Here is a tiny trained network, its code and every weight. The questions are about switching its units off for an input and a class, where a switched-off unit gives its printed mean instead of its output.

import numpy as np


def w(rows, s, z=0):
    codes = np.array(rows[::2]) - 128.0
    scale = np.full(codes.shape[1], s)
    scale[-1] = z or s
    return codes * scale


def norm(h):
    return h / np.sqrt((h * h).mean(-1, keepdims=True) + 1e-5)


def f(y):
    return np.maximum(y, 0)


def log_softmax(a):
    a = a - a.max(-1, keepdims=True)
    return a - np.log(np.exp(a).sum(-1, keepdims=True))


def net(x, mask):
    res = np.array(x, float).reshape(1, 4) / 4 @ E
    u = 0
    for l in range(4):
        y = f(norm(res) @ A[l][:, :-1].T + A[l][:, -1])
        res = res + np.where(mask[u : u + 13], y, B[l][:, -1]) @ B[l][:, :-1]
        u += 13
    return log_softmax(norm(res)[-1] @ U[:, :-1].T + U[:, -1])


A, B = {}, {}
E = w([
[231,204,133,111,248,163,134],'x0',
[206,182,3,145,33,65,192],'x1',
[77,131,111,80,169,107,156],'x2',
[99,102,76,105,153,204,134],'x3',
],0.0054)
A[0] = w([
[199,97,158,219,80,195,92,3],'L0N1',
[49,61,106,81,124,62,162,68],'L0N2',
[85,63,188,120,109,115,167,119],'L0N3',
[180,138,187,136,130,63,134,73],'L0N4',
[87,172,179,71,128,16,147,112],'L0N5',
[110,110,55,44,114,183,145,137],'L0N6',
[148,71,60,108,130,210,92,79],'L0N7',
[167,93,141,111,185,119,164,98],'L0N8',
[124,160,122,103,224,154,125,166],'L0N9',
[96,148,87,80,149,56,195,149],'L0N10',
[36,194,87,78,199,86,135,81],'L0N11',
[161,158,93,129,117,86,238,158],'L0N12',
[67,153,174,2,144,110,99,77],'L0N13',
],0.008,0.0032)
B[0] = w([
[176,9,98,129,123,182,40,187],'L0N1',
[169,150,163,39,87,176,126,219],'L0N2',
[134,179,165,129,102,163,128,214],'L0N3',
[87,186,138,97,131,102,56,183],'L0N4',
[142,160,65,104,197,117,40,201],'L0N5',
[133,167,135,139,190,27,117,212],'L0N6',
[44,173,136,97,219,76,79,188],'L0N7',
[112,156,153,135,125,132,208,179],'L0N8',
[170,133,187,104,136,146,114,254],'L0N9',
[174,72,143,147,158,129,104,214],'L0N10',
[196,67,70,140,141,254,76,203],'L0N11',
[126,58,181,114,139,91,166,246],'L0N12',
[138,78,138,210,159,124,151,211],'L0N13',
],0.0076,0.005)
A[1] = w([
[48,157,170,161,63,29,77,72],'L1N1',
[70,100,90,108,81,149,94,94],'L1N2',
[136,184,112,33,230,112,100,113],'L1N3',
[119,129,247,97,156,110,56,224],'L1N4',
[116,82,2,92,145,164,89,80],'L1N5',
[68,107,85,79,189,166,186,134],'L1N6',
[139,118,199,198,123,225,129,184],'L1N7',
[151,67,137,97,103,121,220,67],'L1N8',
[141,115,164,56,116,131,159,140],'L1N9',
[118,55,102,92,192,35,48,149],'L1N10',
[149,48,83,82,90,202,92,61],'L1N11',
[74,150,83,73,42,152,120,128],'L1N12',
[138,163,21,197,139,121,181,3],'L1N13',
],0.0076,0.0019)
B[1] = w([
[122,172,162,92,150,154,106,151],'L1N1',
[193,132,108,28,137,159,167,145],'L1N2',
[141,163,99,144,2,157,120,208],'L1N3',
[74,109,74,139,96,160,138,245],'L1N4',
[196,89,173,92,102,112,64,150],'L1N5',
[128,158,68,103,102,76,46,147],'L1N6',
[128,107,130,129,168,97,163,192],'L1N7',
[155,91,105,140,155,99,175,145],'L1N8',
[86,150,168,173,122,228,167,154],'L1N9',
[89,109,71,136,79,133,97,207],'L1N10',
[188,92,149,158,197,164,117,166],'L1N11',
[118,177,111,61,120,225,197,141],'L1N12',
[49,85,122,91,96,79,100,132],'L1N13',
],0.0072,0.011)
A[2] = w([
[160,139,210,151,88,105,93,196],'L2N1',
[118,56,84,184,180,119,148,74],'L2N2',
[220,197,89,147,87,193,219,46],'L2N3',
[139,132,49,153,104,2,214,73],'L2N4',
[76,136,118,169,68,126,152,166],'L2N5',
[138,229,86,60,142,133,82,180],'L2N6',
[181,198,213,28,156,144,167,135],'L2N7',
[124,207,106,162,126,41,96,11],'L2N8',
[117,136,156,74,130,158,251,214],'L2N9',
[119,76,86,110,161,12,175,74],'L2N10',
[82,233,91,43,185,73,23,168],'L2N11',
[182,137,123,156,167,125,90,5],'L2N12',
[22,129,214,218,110,162,146,108],'L2N13',
],0.0072,0.0024)
B[2] = w([
[53,166,106,17,113,154,61,182],'L2N1',
[103,132,169,231,52,238,177,193],'L2N2',
[163,118,229,75,116,140,229,230],'L2N3',
[130,55,161,77,212,30,197,224],'L2N4',
[141,120,44,200,170,219,237,180],'L2N5',
[31,127,108,125,31,107,82,253],'L2N6',
[74,180,112,89,125,144,232,208],'L2N7',
[77,122,89,131,137,132,41,153],'L2N8',
[154,185,150,167,104,157,162,207],'L2N9',
[78,64,195,216,143,62,187,197],'L2N10',
[67,122,2,94,87,48,92,230],'L2N11',
[195,121,147,117,89,178,119,167],'L2N12',
[149,109,76,136,199,48,166,227],'L2N13',
],0.0063,0.0035)
A[3] = w([
[97,123,142,164,180,105,165,151],'L3N1',
[184,127,142,154,128,146,140,148],'L3N2',
[206,69,109,111,141,121,116,96],'L3N3',
[105,84,117,135,94,154,153,115],'L3N4',
[60,137,161,135,169,154,99,186],'L3N5',
[160,190,118,127,123,134,148,92],'L3N6',
[158,175,127,76,107,168,169,56],'L3N7',
[146,147,132,182,129,167,197,118],'L3N8',
[97,154,134,150,246,141,130,101],'L3N9',
[180,111,179,112,94,127,72,126],'L3N10',
[110,98,175,109,78,173,138,73],'L3N11',
[154,173,118,141,129,81,85,123],'L3N12',
[130,128,179,136,187,124,129,2],'L3N13',
],0.013,0.0033)
B[3] = w([
[210,56,183,225,73,134,202,210],'L3N1',
[95,127,67,114,145,138,74,205],'L3N2',
[181,60,162,115,168,174,106,241],'L3N3',
[142,185,128,214,125,129,111,252],'L3N4',
[164,148,150,54,39,55,170,254],'L3N5',
[99,144,134,98,155,244,122,164],'L3N6',
[91,192,210,104,149,180,198,242],'L3N7',
[2,161,58,194,33,119,50,239],'L3N8',
[194,39,138,104,152,38,153,221],'L3N9',
[101,77,104,141,214,210,121,211],'L3N10',
[173,213,116,132,186,150,155,252],'L3N11',
[95,115,106,40,38,71,89,152],'L3N12',
[166,122,123,121,128,50,143,155],'L3N13',
],0.0072,0.0049)
U = w([
[185,44,191,144,125,63,245,213],'0',
[90,221,179,35,110,230,227,199],'1',
[39,129,35,18,56,104,42,185],'2',
[185,36,131,82,182,238,72,142],'3',
[70,138,68,207,102,203,122,160],'4',
[74,213,129,193,181,79,132,1],'5',
[114,245,122,189,186,57,107,1],'6',
[90,169,165,159,169,93,81,1],'7',
],0.012,0.0065)

Each question gives the input, the list of numbers given to net, and the class t.
The units are the neurons (one row each of A and B). Each row of codes is followed by its name. A weight is (code - 128) times the scale printed after its matrix; where a second scale follows, it is the last column's (A, B and U).
mask holds one flag per neuron, layer by layer. A switched-off neuron (its flag False) gives its mean, the last column of its row in B, instead of its output. The means were averaged over made-up inputs and are rounded, as every weight is.
A unit's drop is (log p(t) with every unit on - log p(t) with that unit switched off) / (log p(t) with every unit on - log p(t) with every unit switched off).
The circuit of an input: a set's keep is (log p(t) with only the set's units on - log p(t) with every unit switched off) / (log p(t) with every unit on - log p(t) with every unit switched off). Starting from the 12 units with the biggest drops (on a tie, the unit counted first), units are removed one at a time, each time the one whose removal leaves the highest keep (on an exact tie, the one counted first), for as long as the keep stays at least 0.8.
units of the circuit, in order: the units of the circuit, biggest drop first
most important unit: the unit with the biggest drop
top k neurons: the k neurons with the biggest drops, biggest first
top k neurons in layer l: the k neurons of layer l with the biggest drops, biggest first
drop when u is switched off: that unit's drop, to one decimal
input [-5,-3,-6,6], class 2: most important unit : L0N7
input [3,4,-5,-3], class 3: units of the circuit, in order : [L0N1; L3N3]
input [-4,-7,6,5], class 0: top 2 neurons : [L0N13; L0N5]
input [8,8,-3,4], class 0: units of the circuit, in order : [L2N4; L0N12; L0N11]
input [0,-3,-3,2], class 4: top 3 neurons in layer 0 : [L0N11; L0N7; L0N12]
input [-6,7,-1,-4], class 0: units of the circuit, in order : [L2N4; L1N3]
input [-7,0,-6,7], class 1: top 4 neurons : [L1N12; L1N2; L0N5; L0N3]
input [7,-6,6,8], class 2: units of the circuit, in order : [L1N6; L2N11]
input [-1,-5,5,3], class 0: top 3 neurons : [L0N13; L3N9; L0N1]
input [-5,-5,-5,5], class 0: top 3 neurons in layer 3 : [L3N9; L3N5; L3N7]
input [2,4,-6,-5], class 3: top 3 neurons in layer 3 : [L3N10; L3N8; L3N3]
input [7,1,8,8], class 2: top 2 neurons in layer 1 : [L1N6; L1N11]
input [-3,-3,7,3], class 3: top 2 neurons : [L0N11; L0N13]
input [7,-6,-1,-2], class 1: units of the circuit, in order : [L2N7]
input [3,4,3,2], class 0: top 2 neurons in layer 0 : [L0N12; L0N6]
input [-8,1,-3,8], class 1: top 2 neurons in layer 0 : [L0N2; L0N5]
input [-5,-5,8,2], class 3: top 2 neurons : [L0N11; L0N13]
input [8,-8,-5,0], class 0: top 3 neurons : [L3N9; L0N2; L2N13]
input [3,-3,1,2], class 4: top 4 neurons in layer 0 : [L0N2; L0N13; L0N4; L0N11]
input [-2,5,8,-1], class 3: top neuron in layer 0 : [L0N11]
input [0,-1,4,5], class 2: top 3 neurons : [L0N7; L0N6; L0N1]
input [5,-6,-4,-6], class 0: top 2 neurons : [L2N13; L0N5]
input [7,1,2,8], class 2: top 3 neurons : [L0N7; L1N6; L2N11]
input [4,1,-2,-5], class 2: top 3 neurons : [L0N4; L0N2; L0N11]
input [-5,-5,-2,1], class 0: top 4 neurons in layer 1 : [L1N3; L1N7; L1N10; L1N5]
input [2,-6,-4,8], class 2: drop when L0N7 is switched off : 1.5
input [2,7,-4,4], class 0: top neuron in layer 0 : [L0N12]
